Below are the code and all the weights of a small trained network. Each question names an input and a class and asks about switching units off, where a switched-off unit gives its printed mean instead of its output.

import numpy as np


def w(rows, s, z=0):
    codes = np.array(rows[::2]) - 128.0
    scale = np.full(codes.shape[1], s)
    scale[-1] = z or s
    return codes * scale


def f(y):
    return y / 2 * (1 + np.tanh(0.7978845608 * (y + 0.044715 * y**3)))


def log_softmax(a):
    a = a - a.max(-1, keepdims=True)
    return a - np.log(np.exp(a).sum(-1, keepdims=True))


def net(x, mask):
    res = np.array(x, float).reshape(1, 4) / 4 @ E
    y = f(res @ A[0][:, :-1].T + A[0][:, -1])
    res = res + np.where(mask, y, B[0][:, -1]) @ B[0][:, :-1]
    return log_softmax(res[-1] @ U[:, :-1].T + U[:, -1])


A, B = {}, {}
E = w([
[35,131,151],'x0',
[147,213,233],'x1',
[108,254,65],'x2',
[44,138,144],'x3',
],0.012)
A[0] = w([
[151,146,152,127],'neuron 1',
[90,146,53,143],'neuron 2',
[148,86,143,114],'neuron 3',
[133,114,13,50],'neuron 4',
[143,156,83,70],'neuron 5',
[208,103,95,218],'neuron 6',
[139,181,249,213],'neuron 7',
[190,124,123,93],'neuron 8',
[181,145,111,118],'neuron 9',
[67,130,118,255],'neuron 10',
[131,64,185,166],'neuron 11',
[102,79,67,52],'neuron 12',
[138,37,170,180],'neuron 13',
[159,184,201,204],'neuron 14',
[177,187,184,152],'neuron 15',
[90,147,81,212],'neuron 16',
[146,81,155,126],'neuron 17',
[194,159,115,124],'neuron 18',
[56,154,186,75],'neuron 19',
[45,135,152,197],'neuron 20',
[198,159,172,254],'neuron 21',
[158,152,167,114],'neuron 22',
[159,56,72,141],'neuron 23',
],0.017,0.0049)
B[0] = w([
[102,99,158,155],'neuron 1',
[147,252,176,184],'neuron 2',
[89,162,82,168],'neuron 3',
[193,243,123,204],'neuron 4',
[106,128,104,157],'neuron 5',
[222,82,1,223],'neuron 6',
[149,131,233,253],'neuron 7',
[114,54,87,174],'neuron 8',
[137,86,103,171],'neuron 9',
[187,165,159,182],'neuron 10',
[116,202,133,200],'neuron 11',
[86,109,154,182],'neuron 12',
[110,191,100,223],'neuron 13',
[123,54,222,227],'neuron 14',
[108,105,167,217],'neuron 15',
[153,182,185,179],'neuron 16',
[33,198,81,176],'neuron 17',
[121,100,95,186],'neuron 18',
[218,166,148,190],'neuron 19',
[199,121,155,193],'neuron 20',
[36,83,144,222],'neuron 21',
[99,96,148,169],'neuron 22',
[58,139,47,220],'neuron 23',
],0.0088,0.017)
U = w([
[153,96,141,10],'0',
[2,152,231,206],'1',
[162,36,236,200],'2',
[129,104,146,1],'3',
[162,103,119,36],'4',
[197,217,139,46],'5',
[53,26,9,181],'6',
[203,250,134,212],'7',
],0.0081,0.0071)

Each question gives the input, the list of numbers given to net, and the class t.
The units are the neurons (one row each of A and B). Each row of codes is followed by its name. A weight is (code - 128) times the scale printed after its matrix; where a second scale follows, it is the last column's (A, B and U).
mask holds one flag per neuron, in row order. A switched-off neuron (its flag False) gives its mean, the last column of its row in B, instead of its output. The means were averaged over made-up inputs and are rounded, as every weight is.
A unit's drop is (log p(t) with every unit on - log p(t) with that unit switched off) / (log p(t) with every unit on - log p(t) with every unit switched off).
The circuit of an input: a set's keep is (log p(t) with only the set's units on - log p(t) with every unit switched off) / (log p(t) with every unit on - log p(t) with every unit switched off). Starting from the 12 units with the biggest drops (on a tie, the unit counted first), units are removed one at a time, each time the one whose removal leaves the highest keep (on an exact tie, the one counted first), for as long as the keep stays at least 0.8.
circuit, biggest first: the units of the circuit, biggest drop first
k most important neurons: the k neurons with the biggest drops, biggest first
drop of u: that unit's drop, to one decimal
input [-4,-7,-1,-3], class 6: circuit, biggest first : [neuron 23]
input [-2,0,-8,7], class 7: 2 most important neurons : [neuron 21; neuron 14]
input [-7,8,-5,1], class 1: 4 most important neurons : [neuron 21; neuron 17; neuron 11; neuron 20]
input [8,4,6,-7], class 1: 3 most important neurons : [neuron 6; neuron 8; neuron 9]
input [4,2,1,2], class 2: 2 most important neurons : [neuron 4; neuron 13]
input [-6,1,3,4], class 2: 3 most important neurons : [neuron 23; neuron 17; neuron 13]
input [-3,-8,-1,1], class 7: 3 most important neurons : [neuron 4; neuron 2; neuron 21]
input [4,3,8,-4], class 1: 2 most important neurons : [neuron 6; neuron 4]
input [3,6,4,-6], class 1: 4 most important neurons : [neuron 6; neuron 21; neuron 20; neuron 10]
input [5,2,-3,0], class 7: 2 most important neurons : [neuron 21; neuron 19]
input [-3,-8,-2,1], class 7: drop of neuron 12 : -0.1
input [-4,-6,-1,4], class 7: drop of neuron 21 : 0.1
input [2,1,1,-1], class 2: drop of neuron 13 : 0.2
input [-1,5,-7,-6], class 1: most important neuron : [neuron 17]
